(in the rows, 128 means zero)
Each row of numbers belongs to one of the objects below and depends on some of the facts about them. Some rows are named. Which object is each other row?

There are 3 kinds of fact about the objects: τ, μ, Ω.
τ: points at; μ: is of sort; Ω: belongs to class
flilavil τ: tuka,nupo
flekatul τ: suri,pagum
flosko τ: plebi
stegis τ: bokir,busur
satrir τ: rokli,druvi
pagum τ: flukla
nogrum τ: fuluk,busur
nobrus τ: fuluk,nageflis
medru τ: tukis
razuskal τ: pigrol,nupo,storur
grabram τ: kiflam
dumik τ: novi,voko,satron
grerosten τ: skaskil
rokli τ: stegis,nupo,nobrus
flufam τ: pigrol
foflum τ: plenem,klepem,kogim,satron
lizur τ: busur
druvi τ: nupo
gravus τ: nelas
festus τ: nupo,drestaples
retul τ: skaskil,klosto
muple τ: nupo,drestaples
pigrol τ: plebi
klozedis τ: pigrol,kogim
suri τ: busur
padi τ: nageflis
bedo τ: regruzuk
zabek τ: storur
tusko τ: nupo
britrol τ: stadror
kidil τ: stadror,nupo,nogrum
plenem τ: kogim
tizik τ: flosko,plebi
stadror τ: kiflam,nupo
flukla τ: klosto
zumus τ: muple,trebruk
mutrodru τ: dumik,nupo
mesen τ: plofedrok,nupo
padros τ: retul
seflum τ: nupo
luplosos τ: klosto
figes τ: fuluk
nageflis τ: nupo
skaskil τ: seflum,nupo,busur
kiflam τ: nageflis
plaplu τ: klosto,drestaples
plofedrok τ: regruzuk
plidru τ: nupo
skuledin τ: regruzuk
novi τ: nupo
bokir τ: drestaples
zurik τ: nupo,storur
nelas τ: novi
voko τ: nobrus
romi τ: zurik,klepem,nupo
fotral τ: suri
stosem τ: regruzuk,stadror
satron τ: nupo
{nupo,grestes,flekatul,grasuk,vuve,satrir,pagum,nobrus,plebi,grabram,kleflatruk,trebruk,dumik,grerosten,rokli,sipas,druvi,gravus,festus,muple,pigrol,klozedis,suri,padi,bedo,busur,tizik,zumus,grelos,mesen,drestaples,seflum,plibrim,grukir,trestor,figes,brigrok,vive,kogim,kiflam,plaplu,plidru,gutrel,skuledin,bokir,treflem,zurik,nelas,tuka,stane} μ 157
{flilavil,mibri,flosko,stegis,nogrum,medru,razuskal,fuluk,flufam,foflum,lizur,retul,zabek,tusko,breklon,britrol,stakli,kidil,plenem,stadror,gipo,flukla,storur,mutrodru,lolu,padros,natror,tukis,zuflam,luplosos,regruzuk,stikla,nageflis,skaskil,plofedrok,zuskozun,skabe,novi,klepem,voko,romi,zape,plizi,tigren,fotral,truvolem,klosto,stosem,satron} μ 944
Ω e <- nupo,grabram,dumik,plenem,nageflis,skabe,treflem,plizi,klosto
Ω a <- flilavil,grasuk,flosko,stegis,vuve,medru,razuskal,plebi,grerosten,flufam,foflum,gravus,suri,zabek,tusko,busur,kidil,tizik,zumus,grelos,padros,seflum,plibrim,zuflam,grukir,brigrok,kogim,plofedrok,romi,tigren,truvolem,satron
Ω d <- grestes,mibri,satrir,trebruk,rokli,lizur,festus,breklon,gipo,storur,luplosos,skuledin,klepem
Ω b <- flekatul,pagum,nogrum,nobrus,fuluk,kleflatruk,druvi,klozedis,padi,bedo,stakli,stadror,flukla,mutrodru,tukis,trestor,skaskil,zuskozun,gutrel,voko
Ω c <- sipas,retul,muple,pigrol,britrol,mesen,lolu,drestaples,figes,kiflam,plidru,novi,fotral
Ω f <- natror,regruzuk,stikla,vive,plaplu,bokir,zurik,nelas,zape,tuka,stane,stosem

Some rows with their names:
[110 149 111 123 124 128 103 146 124 121 128 137 106 130 174 129 139 128
 133 128 111 126 121 141 125 128 140 142 136 134 105 128 111 124 121 123
 117 132 128 111 129 114 116 133 128 159 117 122 135 140 136 132 134 123
 138]: brigrok
[107 145 120 118 131 125 113 146 135 120 131 122 117 130 122 139 131 121
 133 132 126 121 135 134 152 128 129 138 133 128 106 132 128 127 118 122
 106  98 130 119 123 132 107 121 123 111 119 109 118 130 136 118 118 118
 149]: grerosten
[105 110 134 105 118 134 154 165 125 136 125 124 108 142 111 115 136  93
 124 147 136 129 144 114 181 142 131 136 113 136 142 131  69 140 115 127
  98  93 123 119 133 131 138 130 121 149 136 103 129 143 120 109 134 130
 134]: seflum
[109 121 106 110 105 129 100 147 122 121 128 124 107 130 214 139 141 138
 137 140 132 134 110 164 121 116 144 122 125 140 133 143 112 129 110 128
 124 127 147 118 134 121 108 143 140 101 114 116 113 133 147 154 128 148
 140]: plebi
[137 101 122  98 114 122 126 155 134 126 125 138 144 138  50 127 120 116
 113 145 153 119 124 118 141 140 138 120 131 127 149 118  91 139 114 129
 122 101 124 130 123 135 149 120 129 159 143 119 124 145 112 116 146 133
 132]: mesen
[118 114 146 129  97 142 172 131 114 125 117 129 113 143 151  97 141  97
 121 141 115 144 139 102 148 139 134 134 118 139 148 129  68 142 142 120
 108 158 133 123 140 110 159 144 121 159 141 129 152 143 119 118 140 139
 137]: nupo
[123 135 120 122 115 135 106 135 129 134 127 146 123 127 162 139 125 131
 121 140 123 123 117 130 118 123 145 141 133 133 115 110 119 125 134 121
 134 144 130 119 127 111 104 136 132 172 121 135 125 142 138 143 136 128
 144]: vive
[112 147 109 124 121 128 105 143 126 123 128 138 107 130 170 128 138 127
 135 130 112 125 120 141 123 128 141 143 135 134 103 129 115 125 120 123
 116 130 129 110 130 114 112 134 127 158 117 123 135 138 136 133 135 122
 139]: grelos
[136 117 126 103 115 119  94 146 133 120 130 138 157 131  77 140 119 131
 107 138 146 118 119 135 121 131 138 126 132 119 110 125 131 132 115 133
 134 118 133 128 118 130 134 117 130 111 134 124 124 135 127 126 133 115
 131]: figes
[149 130 141 127 118 126 131 108 118 106 123 125 139 128 132 117 129 156
 116 115 114 135 123 133  86 123 131 123 148 125 113 129  98 141 149 125
 135 183 138 130 121 125 146 131 135 110 130 158 153 136 132 103 133 133
 139]: kleflatruk
[110 105 128 124 140 132 159 149 128 151 127 121 104 134 116 115 138  97
 142 136 138 127 142 116 174 140 121 134 106 135 158 135 102 129 113 137
 111  85 112 122 139 134 139 133 121 167 136 103 124 128 114 127 132 135
 105]: tusko
[153 124 135 144 137 126 139  99 121 124 124 123 134 122 140 113 130 156
 135 105 117 134 124 132  84 123 120 124 137 123 127 133 122 132 147 136
 147 178 129 134 126 124 149 136 135 128 132 158 151 123 125 116 127 132
 108]: tukis
[127 130 116 136 137 134 116 124 132 153 129 143 119 121 169 135 125 128
 139 130 125 120 119 126 114 122 131 141 122 131 131 116 140 118 135 134
 144 139 118 124 134 111 106 137 132 178 123 136 120 128 129 156 130 128
 113]: stikla
[112 115 124 126 144 130 147 148 129 147 129 120 106 131 130 121 136 106
 144 132 132 129 138 124 166 137 124 133 110 133 148 136 115 125 110 137
 116  89 116 123 137 133 131 132 123 155 131 106 120 125 120 131 130 132
 108]: romi
[148  96 152 129 142 129 177 117 125 131 124 110 136 130  82 109 126 130
 127 121 137 138 140 114 129 133 115 114 122 124 161 136  98 141 139 137
 134 140 127 141 127 145 168 129 130 109 144 138 141 123 114 100 128 140
 108]: mutrodru
[138 128 124 147 126 136 129  94 110 139 127 140 138 124 161 119 126 137
 129 121 122 129 123 122  99 127 123 130 124 131 135 121 152 124 146 126
 151 156 126 133 135 115 122 137 130 145 131 155 134 124 125 151 126 137
 118]: mibri
[138 126 123 147 128 138 129  94 111 139 126 140 136 124 160 118 125 137
 130 123 121 131 122 121  98 126 124 129 123 132 139 121 150 124 147 127
 151 154 124 132 136 115 120 139 131 151 129 154 137 125 126 152 127 138
 117]: klepem
[125 150 130 160 128 132 136 104 123 127 125 125 114 123 185 116 137 127
 144 116 108 139 128 124 113 124 122 135 126 130 126 134 153 119 140 128
 132 163 132 127 138 109 131 139 123 132 126 136 143 118 130 146 125 126
 118]: plizi
[129 120 166 138 136 138 129  99 116 141 133 132 160 125 112 127 120 127
 112 124 134 126 145 116 127 125 110 137 105 115 104 128 173 126 141 136
 146 139 131 136 126 125 124 127 121  65 134 143 132 113 136 134 103 106
 114]: lizur
[135  72 126 105 131 126 144 146 134 150 124 128 137 135  58 117 121 105
 130 142 167 122 131 108 150 142 125 121 112 128 181 125  93 139 112 147
 127  92 115 135 132 135 156 129 130 162 153 120 117 135 100 127 138 146
 100]: novi

Which object is each row?
No name comes twice in this set of rows, the named rows included.
[132 120  93 111 150 112  98 107 159 130 128 113 132 117  51 142 109 141
 163 115 159 104 132 106 119 125 106 133 151 119 157 113 161 129 127 136
 121  79 119 139 118 137  93 109 130 117 132 137  94 121 116 119  98 128
 140] => retul
[137 121 106 105 108 121  87 133 127 121 125 145 140 129 109 131 124 140
 122 132 137 117 109 135  93 128 144 134 143 126 121 118 109 133 123 133
 135 142 129 122 121 112 129 127 137 163 132 141 130 143 124 134 140 125
 135] => sipas
[124 117 159 146 128 137 189 134 123 135 125 119 124 137 117 107 135  86
 119 137 125 147 146 108 173 141 119 118 100 131 156 140 121 128 129 130
 119 120 126 136 141 135 167 132 116 122 141 105 138 118 113 128 136 132
 107] => nageflis
[151 132 168 128 127 123 142 134 125 104 131 120 164 131  79 131 124 141
  88 125 122 140 131 143 126 127 132 108 131 115  93 137 124 134 130 125
 140 158 142 139 115 151 169 116 126  54 130 128 148 122 137  98 136 111
 131] => nobrus
[144 122 187 133 151 129 138 109 122 127 133 114 163 125  93 122 125 142
 107 111 128 130 148 127 121 123 108 133 115 103  82 143 145 134 138 147
 149 163 136 137 117 136 160 124 123  24 137 142 152 110 135  98 109  89
  99] => nogrum
[150 127 153 143 138 128 137 105 117 126 127 127 144 122 136 114 131 153
 124 107 114 135 129 134  89 123 121 127 129 118 107 136 129 131 143 140
 152 185 132 132 125 124 157 133 132 105 133 154 158 120 130 117 130 120
 101] => fuluk
[142 113 114 123 139 116 114 136 138 135 131 133 146 125  73 137 119 128
 131 126 147 119 118 132 124 133 127 120 129 122 144 125 149 122 111 140
 141 100 116 134 126 136 135 118 131 144 137 121 116 124 112 137 136 127
 107] => britrol
[135 110 126 118 139 119 101 128 134 137 132 130 151 124  78 137 119 132
 129 127 154 115 125 127 123 127 121 129 123 116 127 127 151 126 113 146
 143 107 124 133 123 129 129 121 131 105 137 128 116 120 120 136 121 119
 108] => fotral
[131 106 138 115 105 139 151 115 120 128 123 131 139 137  95 118 120 117
 110 143 139 130 139 102 144 136 124 123 124 135 153 117 108 142 146 115
 121 118 131 136 130 134 132 127 125 128 137 137 124 137 122 119 126 141
 152] => festus
[153 127 156 143 144 123 151 112 129 119 131 113 150 123  88 127 123 142
 119 112 130 135 133 135 118 126 117 106 128 117 124 140 145 129 134 135
 145 148 134 144 122 150 158 121 130  67 133 134 138 111 126 111 126 125
 109] => voko
[163 156 138 146 130 116 149 130 135  95 129 128 152 127  70 130 120 144
  99 115 105 138 123 137 116 135 137 102 154 123 108 126 132 126 137 111
 132 148 127 138 115 155 164 106 126 127 126 128 145 127 125  96 150 118
 141] => bedo
[111 146 110 123 114 127 103 144 125 121 129 135 108 129 178 133 140 131
 136 130 115 129 118 146 125 124 142 137 134 135 109 133 118 124 116 123
 118 130 132 112 130 116 110 134 131 147 115 121 130 137 137 137 136 129
 140] => kogim
[110 110 121 121 137 129 145 146 131 144 129 115 106 131 138 126 136 109
 145 135 141 132 135 131 165 133 124 125 108 135 157 140 117 125 108 138
 117  87 121 126 138 136 127 134 127 128 130 103 114 123 123 139 126 140
 111] => razuskal
[118 139 109 111 129 127 112 125 153 130 128 124 120 123 109 151 112 129
 138 137 139 113 131 110 136 118 122 137 147 130 137 104 135 129 139 114
 112  99 126 130 121 131  78 118 127 138 117 131  97 134 135 123 112 131
 170] => plaplu

The same objects again, as new rows of numbers:
Some rows with their names:
[149  87 116 150 164  70 158 122  80  87 100  89 100 119 134 113 105 172
 146  92 107 155  99 172  60 124 119 123 129 144 100 116  93 146 127  92
 136 118 155 155 120 173 146 138 127 180 130  95 137 118 112  74 143]: sipas
[141  77 104 142 195 127 144 147 117 126 129  74  81 146 123 123 101 163
 170  93 109 107 114 148  85 125 118  99 133 133 117  82 122 136 170 110
 132 123 147 112 150 155 119 113 136 146 156 151 119  88 106  78 134]: padros
[149  98 148 136 144 105 155 108  79  91  86  93  97 134 135 100 141 172
 167 118  85 153 104 179  78 133  91 117 144 151 121 127  98 114 120  88
 133 123 152 145 139 167 140 110 154 148 138 140 123 107 105  98 128]: stakli
[145  84 116 105 149 119 147 136  77 118 104  85  82 149 105 124 144 158
 182 100  65 160 127 181 113 146 103 121 156 128 148 140 114 160 154  98
 117 150 162 143 167 167 144  64 147 184 109 151 155 117 109 136 158]: mutrodru
[120  86 121 156 201  98 126 118 124 101  94  58  88 165 131 135 100 174
 137 130 130 139  89 136  63 119 126 107 104 162  73  98 124 108 145 102
 139 109 151  75 135 165 131 154 109 150 159 141  85  55  55  39 124]: klosto
[144  64  97 131 206 106 169 160 121 119 159  62  73 118 137 153  73 162
 178  78 112 112 118 139  95 126 126  98 137 125 103  86 129 171 156 120
 141 122 149  93 158 181 124 115 130 153 151 134 135  87 124  70 132]: plaplu
[137  79  95 136 173 125 150 131  75 118 118  58  84 127 117 125  92 152
 136  89 106 129 100 157  49 128 116 117 132 127 106  81 141 133 160  86
 130 139 158 162 127 158 111 121 135 188 124 123 121  97 111  88 150]: fotral
[135 103 130 161 198  54 104 152 116 101  91 116 103 176  93 142 130 183
 132 106 120 174  97 152 101 114 115 123 108 179 104 149  77 171 147  78
 114 122 154 102 151 162 159 114 110 169 142 128 123  99  76  73 123]: storur
[137  83 103 138 191 117 138 134 103 110 121  57  83 136 122 124  91 164
 150  91  93 132  99 145  58 119 145 101 117 120 107 101 131 140 174 108
 113 131 166 136 135 156 115 121 119 175 136 130 116  74  91  73 157]: retul
[153  98 126 160 168  82 146 117  76 104 102  91  95 134 125 107 109 169
 135  99  96 154  86 170  49 116 118 121 132 148 112 113  93 131 147  85
 122 114 156 169 129 158 140 124 128 181 131 103 125 102 112  84 143]: lolu
[125  73  87 145 180 107 167 152  81 126 126  82  95 143  98 138 103 160
 166  66 114 136 122 160 107 133 102 120 145 117 117 105 115 186 148  84
 129 142 161 148 162 171 145  89 138 188 112 118 163 134 123  97 151]: satrir
[143  84 120 148 161  80 164 128  95 104 109 105  95 136 140 113 116 172
 155 102 119 134 100 167  85 126  97 123 137 153 102 106  91 151 118  87
 159 116 141 120 136 174 156 124 139 149 143 122 135 132 115  82 113]: brigrok
[124  69 121 106 150 128 165 113 103 102  98  60  92 110 164 127 104 169
 173 118 107 131 111 165  83 136 108 103 123 136  94  97 139 102 111 112
 155 130 145  97 144 161 115 134 137 149 153 143 106  91  91  62 133]: pagum
[141  93 131 175 183  87 154 126  93 107 111 103 101 148 111 118 112 178
 148  90 115 139  92 161  63 114  97 120 137 158 106 103  82 136 141  76
 131 113 153 149 130 164 141 125 147 165 137 121 128 114 116  77 127]: mibri
[149  81  96 124 182  86 140 136 104 102 108  66  83 137 116 138  95 162
 163  77  92 162 110 152  90 130 149 108 129 122 112 122 125 178 157 112
 120 136 165 132 147 171 141 109 110 192 132 116 145 106  91  82 163]: muple
[106  81 108 108 124 113 166 117  47 103  85  72  96 149 118 134 131 143
 162 114 105 176 108 192 118 166  83 143 148 148 112 128 139 140 115  85
 156 143 165 138 155 179 157  83 138 182 102 129 133 134  83 112 145]: nobrus
[120  82 112 114 146 131 164 117  55 111  90  63  90 156 115 125 131 147
 163 109  95 159 107 186  89 159  91 129 157 131 123 114 141 126 146  88
 143 139 163 145 146 170 144  81 150 178 106 140 119 113  84 113 152]: nogrum
[153  94 141 169 190  82 162 143  94  97 129 103  91 147 120 123 109 170
 146  96 112 140  86 162  62 122  99 120 144 157 103 100  85 149 144  79
 151 107 144 126 139 185 152 119 143 150 137 119 127 105 125  87 117]: stikla
[133  76 117 106 132 109 175 117  62 109  93  76  89 136 126 130 136 150
 182 102  93 172 121 190 117 158  97 125 165 129 124 130 121 155 130  96
 136 137 166 134 150 174 163  75 150 173 109 130 147 135  97 108 154]: padi
[146  82 122 148 166  78 166 127  93  97 107  94  98 129 140 111 116 167
 152  95 114 148  98 164  78 123 102 124 140 151 107 112  92 154 120  96
 147 119 143 130 147 170 162 124 140 153 138 116 133 123 121  82 128]: treflem

Rows to name:
No name comes twice in this set of rows, the named rows included.
[115  85 104 137 183  72 127 120 108  87  78  51  96 156 121 154  98 170
 131 112 119 181  95 146  78 127 146 121 110 156  68 122 121 151 138 102
 136 118 170 102 126 182 141 146  90 176 139 108 104  83  39  39 148] => drestaples
[138 104 113 142 176  81 119 161  94 116 101 110  97 175  96 137 132 171
 145 100 108 159 108 158 117 142 107 129 127 159 118 136  94 173 157  76
 133 128 150 116 164 164 159  88 121 180 125 139 143 114 100 107 128] => satron
[142 100 152 138 137  88 152  94  75  85  71  98 102 136 143 101 140 176
 158 130  98 158  94 184  65 129  86 120 141 166 113 127  94 105 109  85
 144 117 149 137 130 172 147 129 152 148 140 130 106 105  94  93 121] => tukis
[ 86  85 100 137 176 103 134 128  88 117  78  58 101 168 119 155 100 164
 123 124 163 157  91 154  89 142  95 134 113 169  56  87 139 131 128  87
 172 126 149  88 136 174 152 140 101 160 128 126  92 106  39  42 120] => busur
[156  81 116 142 197  65 146 179 114 105 137 101  84 146 107 159 102 162
 168  85 106 155 121 149 116 133 125 123 132 149 112 129  97 207 150  96
 128 120 150  97 174 188 154  93 116 171 136 126 163 116 119 107 133] => zurik
[126  86 115 152 187  81 145 133 119 100  96  78  97 147 121 140 104 183
 153  93 125 160  97 152  97 112 119 116 125 149  91 115  94 157 128  93
 131 122 159 109 139 173 152 131 114 159 135 117 125 117  82  58 136] => trebruk
[128  85  94 131 184 101 147 145 107 121 114  81  91 161 117 140 109 157
 167  92 121 147 116 151 116 140 116 116 128 140 110 110 114 177 150 101
 143 132 154 101 163 168 157 103 122 169 129 139 139 119  84  79 137] => seflum
[135  76  92 132 177 113 160 149 104 118 126  74  87 141 131 143 101 157
 169  83 116 127 118 158 111 148 112 110 139 122 104  86 128 157 148 108
 149 133 144 109 158 167 130 104 132 160 134 139 138 115 103  80 142] => grerosten
[160 104 117 148 192  81 131 163 107 115 127 117  91 158 114 118 122 175
 166  87  94 133 120 162 104 123 114 109 134 152 139 132  81 175 163  91
 117 120 143 120 169 161 151  90 132 160 149 148 153 109 129 113 131] => zabek
[154 107 161 186 208  39 167 100 102  79  83  71  69 199 107 134 134 170
 164  97  99 182  58 157  77 112 126 113 152 167  83 128  76 170 135 102
 116  79 185 106 119 206 205 130 127 143 135  90 118  96  54  52 134] => regruzuk
[129  78 128 111 166 133 146 113 109 104  95  58  92 131 150 120 112 168
 172 116  89 127 107 161  69 133 110 103 130 132 102 100 138  93 132 113
 136 123 151 107 142 157 105 124 137 142 153 156  91  66  87  75 133] => flukla
[124  79  93 137 153 102 171 125  47 106 111  65  95 131 112 127  94 142
 139  81 116 165 105 182  76 143 103 135 151 130 105 106 131 157 146  73
 150 146 174 175 138 177 145 105 127 205  98  96 148 137 108  97 157] => figes

